A =
[[128 110 132 102 147 125 123 122 134 119 143 129 129 131 128 125]
 [118 104 127 127 119 125 148 128 126 131 128 128 130 131 128 125]
 [135 120 132 131 126 125 133 126 126 131 133 125 128 131 121 124]
 [121 117 132 136 126 108 147 122 116 131 130 128 128 136 128 125]
 [140 118 134 127 131 125 123 127 131 123 146 128 127 131 121 125]
 [128 135 132 140 126 118 133 115 112 142 130 128 130 131 128 125]
 [128 148 125 131 120 132 133 122 126 131 130 128 129 131 128 134]
 [128 147 132 127 144 125 117 116 126 133 130 128 127 131 131 125]
 [129 118 135 127 148 122 123 119 126 131 136 128 130 131 128 125]
 [124 118 131 123 126 125 133 122 128 129 130 133 129 130 128 128]
 [128 113 132 127 126 113 133 122 126 131 130 128 127 133 128 125]
 [114 118 128 127 126 125 133 122 126 131 130 135 130 131 128 134]
 [138 118 132 127 126 132 133 147 126 131  99 109 127 131 131 107]]
Rows and columns are counted from 0.
(0, 0): 128
(5, 13): 131
(6, 14): 128
(6, 11): 128
(6, 9): 131
(4, 4): 131
(2, 8): 126
(10, 11): 128
(3, 0): 121
(12, 10): 99
(9, 1): 118
(11, 9): 131
(4, 0): 140
(7, 9): 133
(1, 4): 119
(8, 15): 125
(4, 11): 128
(6, 0): 128
(11, 11): 135
(0, 8): 134
(1, 9): 131
(9, 6): 133
(9, 15): 128
(5, 12): 130
(5, 4): 126
(2, 4): 126
(0, 13): 131
(5, 3): 140
(5, 7): 115
(12, 8): 126
(4, 3): 127
(12, 11): 109
(8, 2): 135
(1, 8): 126
(3, 8): 116
(11, 5): 125
(4, 14): 121
(3, 14): 128

m =
[[119 141 139 123 138 119 142 124 125 122 138]
 [126 126 124 138 124 126 126 137 138 136 124]
 [142 120 124 132 125 142 119 131 130 133 125]
 [128 137 138 121 138 127 138 121 122 121 138]
 [139 116 117 140 119 139 114 138 138 140 118]
 [128 137 138 120 138 128 138 121 121 120 139]
 [152 124 133 115 136 152 124 116 115 119 136]
 [113 133 126 141 125 114 133 139 141 137 125]
 [133 118 117 143 118 134 116 141 142 142 117]
 [149 122 128 123 131 149 121 123 122 125 130]
 [106 143 135 133 133 106 144 133 135 129 134]
 [107 139 131 137 129 107 140 137 139 133 130]
 [119 132 128 137 127 119 132 136 137 134 127]
 [112 140 134 132 133 112 141 132 133 129 133]
 [123 139 139 121 138 123 141 122 123 121 139]
 [109 140 133 134 131 110 141 134 135 131 132]]
m[-16, -11] => 119
m[-11, -7] => 138
m[9, -11] => 149
m[-1, 6] => 141
m[-14] => [142, 120, 124, 132, 125, 142, 119, 131, 130, 133, 125]
m[8, 0] => 133
m[-14, -9] => 124
m[10] => [106, 143, 135, 133, 133, 106, 144, 133, 135, 129, 134]
m[2, 3] => 132
m[-8, -7] => 118
m[-5, 5] => 107
m[-2, -2] => 121
m[:, 1] => [141, 126, 120, 137, 116, 137, 124, 133, 118, 122, 143, 139, 132, 140, 139, 140]
m[8, 1] => 118
m[5] => [128, 137, 138, 120, 138, 128, 138, 121, 121, 120, 139]
m[15, -9] => 133
m[:, 5] => [119, 126, 142, 127, 139, 128, 152, 114, 134, 149, 106, 107, 119, 112, 123, 110]
m[-8, -3] => 142
m[-4, 6] => 132
m[-1, -4] => 134
m[9] => [149, 122, 128, 123, 131, 149, 121, 123, 122, 125, 130]
m[-9, -11] => 113
m[2, -2] => 133
m[-9, 9] => 137
m[:, 7] => [124, 137, 131, 121, 138, 121, 116, 139, 141, 123, 133, 137, 136, 132, 122, 134]
m[:, 10] => [138, 124, 125, 138, 118, 139, 136, 125, 117, 130, 134, 130, 127, 133, 139, 132]
m[0, 2] => 139
m[-13, -5] => 138
m[-12, -4] => 138
m[7, 10] => 125
m[-5, -1] => 130
m[14, 0] => 123
m[:, 9] => [122, 136, 133, 121, 140, 120, 119, 137, 142, 125, 129, 133, 134, 129, 121, 131]
m[13, -1] => 133
m[-4, -2] => 134
m[-12] => [139, 116, 117, 140, 119, 139, 114, 138, 138, 140, 118]
